Below is a small trained network, with its code and all its weights. Each question gives an input and a target symbol and asks what happens when units are switched off, that is, made to give their printed mean instead of their output.

import numpy as np


def w(rows, s, z=0):
    codes = np.array(rows[::2]) - 128.0
    scale = np.full(codes.shape[1], s)
    scale[-1] = z or s
    return codes * scale


def f(y):
    return np.maximum(y, 0)


def softmax(a):
    e = np.exp(a - a.max(-1, keepdims=True))
    return e / e.sum(-1, keepdims=True)


def log_softmax(a):
    a = a - a.max(-1, keepdims=True)
    return a - np.log(np.exp(a).sum(-1, keepdims=True))


def net(x, mask):
    ids = ['γδεζθλξπτψ'.index(c) for c in x.split()]
    T = len(ids)
    res = E[ids] + P[:T]
    u = 0
    for l in range(3):
        q, k, v = (res @ M[l].T for M in (Q, K, V))
        z = softmax(np.where(np.tri(T) > 0, q @ k.T / 3**0.5, -1e9)) @ v
        res = res + np.where(mask[u], z, O[l][:, -1]) @ O[l][:, :-1]
        u += 1
        y = f(res @ A[l][:, :-1].T + A[l][:, -1])
        res = res + np.where(mask[u : u + 4], y, B[l][:, -1]) @ B[l][:, :-1]
        u += 4
    return log_softmax(res[-1] @ U[:, :-1].T + U[:, -1])


Q, K, V, O, A, B = {}, {}, {}, {}, {}, {}
E = w([
[61,75,78,124,139,75,142,89,121],'γ',
[158,146,145,124,70,127,149,147,74],'δ',
[148,58,44,220,226,129,134,157,117],'ε',
[134,161,46,152,172,124,114,215,104],'ζ',
[120,198,191,253,176,153,170,140,181],'θ',
[116,161,87,151,129,140,136,104,237],'λ',
[132,44,122,104,123,101,167,122,151],'ξ',
[67,116,245,152,117,168,72,84,117],'π',
[112,174,147,143,100,86,217,215,85],'τ',
[185,86,148,85,132,126,177,136,129],'ψ',
],0.017)
P = w([
[87,171,104,69,138,17,145,60,107],'0',
[242,85,130,131,89,32,135,91,144],'1',
[147,63,70,166,133,202,212,70,77],'2',
[47,190,124,62,177,80,122,125,156],'3',
[191,115,153,159,92,94,108,146,191],'4',
[166,92,55,163,154,229,186,113,141],'5',
[2,221,131,52,197,131,82,182,220],'6',
[117,115,203,205,42,74,132,162,186],'7',
],0.0094)
Q[0] = w([
[162,103,218,43,112,112,200,127,153],'L0H1',
[124,82,153,141,98,160,3,80,79],'L0H1',
[116,51,104,110,167,53,91,63,219],'L0H1',
],0.045)
K[0] = w([
[130,108,220,28,98,182,206,125,130],'L0H1',
[66,77,189,243,121,155,102,74,74],'L0H1',
[57,2,94,103,127,116,84,46,222],'L0H1',
],0.042)
V[0] = w([
[60,97,207,233,78,66,55,251,214],'L0H1',
[150,55,33,69,152,252,221,114,29],'L0H1',
[181,54,67,151,115,65,96,66,75],'L0H1',
],0.0043)
O[0] = w([
[230,78,111,73,178,124,142,149,122,112],'L0H1',
[46,115,249,185,111,223,105,147,112,174],'L0H1',
[92,253,145,138,98,145,177,193,80,247],'L0H1',
],0.0039,0.0011)
A[0] = w([
[177,148,119,81,5,136,120,146,143,12],'L0N1',
[107,147,76,92,142,183,109,59,122,58],'L0N2',
[73,158,85,146,111,143,159,161,141,54],'L0N3',
[121,142,109,125,149,147,69,158,62,1],'L0N4',
],0.017,0.0054)
B[0] = w([
[2,58,158,147,83,220,86,118,198,214],'L0N1',
[169,158,140,140,90,157,179,231,89,178],'L0N2',
[157,54,156,113,117,158,58,80,164,254],'L0N3',
[107,122,76,171,31,100,130,144,181,156],'L0N4',
],0.01,0.0035)
Q[1] = w([
[174,81,96,217,106,143,200,157,37],'L1H1',
[171,55,140,167,56,162,156,170,141],'L1H1',
[222,148,119,219,28,115,130,6,86],'L1H1',
],0.023)
K[1] = w([
[103,72,160,72,94,94,215,139,45],'L1H1',
[136,60,193,120,89,72,160,189,161],'L1H1',
[103,97,187,74,30,54,147,6,35],'L1H1',
],0.025)
V[1] = w([
[129,89,85,184,126,86,64,147,70],'L1H1',
[155,149,68,40,11,151,74,172,110],'L1H1',
[157,211,111,220,94,122,165,47,206],'L1H1',
],0.012)
O[1] = w([
[90,49,132,101,255,138,36,138,114,5],'L1H1',
[83,104,237,44,195,136,217,164,77,96],'L1H1',
[152,146,92,142,131,215,100,228,232,166],'L1H1',
],0.0068,0.0026)
A[1] = w([
[201,193,146,73,126,12,86,202,68,12],'L1N1',
[117,210,170,117,134,211,93,110,112,36],'L1N2',
[214,55,98,60,98,128,155,111,130,2],'L1N3',
[174,251,64,56,167,135,155,79,61,30],'L1N4',
],0.016,0.0082)
B[1] = w([
[62,109,155,247,47,33,13,185,56,191],'L1N1',
[141,113,88,122,140,105,146,137,118,169],'L1N2',
[123,31,92,221,201,113,81,129,172,255],'L1N3',
[249,153,124,8,165,217,66,188,170,158],'L1N4',
],0.011,0.0035)
Q[2] = w([
[152,78,92,199,72,198,147,132,252],'L2H1',
[197,152,75,45,146,171,125,97,57],'L2H1',
[146,113,82,210,83,161,143,123,94],'L2H1',
],0.046)
K[2] = w([
[230,67,87,149,194,254,189,164,39],'L2H1',
[84,154,97,108,17,114,61,219,136],'L2H1',
[103,51,47,120,127,176,183,146,208],'L2H1',
],0.034)
V[2] = w([
[154,132,171,118,156,168,138,132,122],'L2H1',
[139,107,143,144,132,109,163,226,150],'L2H1',
[195,149,93,156,165,186,168,114,2],'L2H1',
],0.0043)
O[2] = w([
[208,133,119,142,108,154,142,115,164,37],'L2H1',
[106,56,97,141,166,138,105,126,45,250],'L2H1',
[181,252,97,154,60,161,194,91,40,69],'L2H1',
],0.0018,0.0017)
A[2] = w([
[109,132,200,167,75,232,94,80,181,46],'L2N1',
[40,230,249,117,58,199,65,83,165,116],'L2N2',
[29,249,130,14,69,104,84,48,93,1],'L2N3',
[86,237,76,60,162,75,43,25,105,34],'L2N4',
],0.014,0.0072)
B[2] = w([
[67,180,115,128,155,144,73,60,42,255],'L2N1',
[188,67,122,120,164,88,159,191,195,198],'L2N2',
[148,244,95,171,184,209,75,136,63,145],'L2N3',
[75,52,207,166,97,104,191,78,156,149],'L2N4',
],0.011,0.0097)
U = w([
[88,133,163,136,90,201,132,112,69,253],'γ',
[179,109,37,151,157,155,176,164,54,171],'δ',
[145,64,157,159,116,155,84,126,190,4],'ε',
[75,112,99,62,169,116,103,161,104,58],'ζ',
[92,166,91,115,127,126,99,128,165,54],'θ',
[69,155,150,126,59,165,173,190,178,217],'λ',
[101,162,26,53,123,1,165,75,117,189],'ξ',
[146,170,196,165,162,121,127,118,164,89],'π',
[100,137,124,144,114,104,108,168,107,33],'τ',
[215,128,176,69,101,119,49,91,138,199],'ψ',
],0.0086,0.0048)

Each question gives the input, a string of symbols that net reads in full, and the target symbol t.
The units are the heads (3 rows each of Q, K, V and O) and the neurons (one row each of A and B). Each row of codes is followed by its name. A weight is (code - 128) times the scale printed after its matrix; where a second scale follows, it is the last column's (O, A, B and U).
mask holds one flag per unit, layer by layer, with each layer's heads first. A switched-off unit (its flag False) gives its mean, the last column of its rows in O or B, instead of its output. The means were averaged over made-up inputs and are rounded, as every weight is.
A unit's drop is (log p(t) with every unit on - log p(t) with that unit switched off) / (log p(t) with every unit on - log p(t) with every unit switched off).
The circuit of an input: a set's keep is (log p(t) with only the set's units on - log p(t) with every unit switched off) / (log p(t) with every unit on - log p(t) with every unit switched off). Starting from the 12 units with the biggest drops (on a tie, the unit counted first), units are removed one at a time, each time the one whose removal leaves the highest keep (on an exact tie, the one counted first), for as long as the keep stays at least 0.8.
circuit, biggest first: the units of the circuit, biggest drop first
most important unit: the unit with the biggest drop
top k neurons: the k neurons with the biggest drops, biggest first
k most important neurons of layer l: the k neurons of layer l with the biggest drops, biggest first
drop of u: that unit's drop, to one decimal
input ξ ξ ψ ε ψ π γ λ, target θ: most important unit	L2N1
input ξ ζ λ, target γ: circuit, biggest first	(L2N1; L0N3)
input ξ ξ ζ ψ, target ζ: top 2 neurons	(L0N4; L0N3)
input ξ λ τ δ θ ψ δ, target θ: circuit, biggest first	(L1H1; L2N1)
input ψ τ λ ξ ξ ξ ψ γ, target ξ: 2 most important neurons of layer 0	(L0N1; L0N3)
input π π ξ τ, target τ: top 3 neurons	(L1N1; L0N1; L2N3)
input δ ξ λ ζ, target ζ: circuit, biggest first	(L1H1; L0N4)
input ε ξ λ ζ ψ π ψ, target ζ: circuit, biggest first	(L1H1; L0N4)
input τ ξ ζ π ξ γ, target γ: circuit, biggest first	(L0H1; L0N3; L2N1)
input ψ ε λ, target γ: top 2 neurons	(L0N3; L2N1)
input δ ξ γ ψ ξ θ, target γ: 2 most important neurons of layer 2	(L2N1; L2N2)
input ξ ξ ξ ξ ζ, target τ: circuit, biggest first	(L1N1; L0N1)
input ψ λ λ, target δ: top 3 neurons	(L0N2; L1N3; L0N1)
input τ ψ π τ ε ψ ξ, target ε: circuit, biggest first	(L1H1; L2N1)
input ξ ψ ζ ε, target ε: circuit, biggest first	(L1H1; L2N4; L0N3)
input ξ δ θ λ ξ τ π, target λ: most important unit	L1H1
input ψ ξ γ θ γ τ, target γ: circuit, biggest first	(L0H1; L0N3; L2N1)
input ξ δ π λ ξ ξ π, target λ: top 3 neurons	(L1N2; L2N1; L0N2)
input ξ ψ θ ζ γ τ τ, target ζ: top 2 neurons	(L0N4; L0N3)
input γ ψ ξ ζ ξ λ ψ, target λ: circuit, biggest first	(L1H1)
input π τ ξ ψ λ τ ψ ζ, target τ: circuit, biggest first	(L0H1; L1N1; L0N1)
input ε γ λ ε τ ψ ξ, target ε: circuit, biggest first	(L1H1; L2N4)
input θ ξ θ, target δ: 2 most important neurons of layer 0	(L0N1; L0N3)
input γ δ ξ δ δ θ, target γ: top 4 neurons	(L2N1; L0N3; L2N2; L1N3)
input ξ ε ψ τ ξ ζ, target γ: top 2 neurons	(L0N3; L2N1)
input γ ξ ψ π ξ ψ δ, target δ: top 3 neurons	(L2N3; L2N2; L1N3)
input ψ ξ π θ δ, target ζ: most important unit	L2N2
input ξ ξ ξ ζ ζ ε ζ, target ζ: 3 most important neurons of layer 0	(L0N4; L0N3; L0N1)
input ξ θ θ ξ, target θ: drop of L2N1	0.1
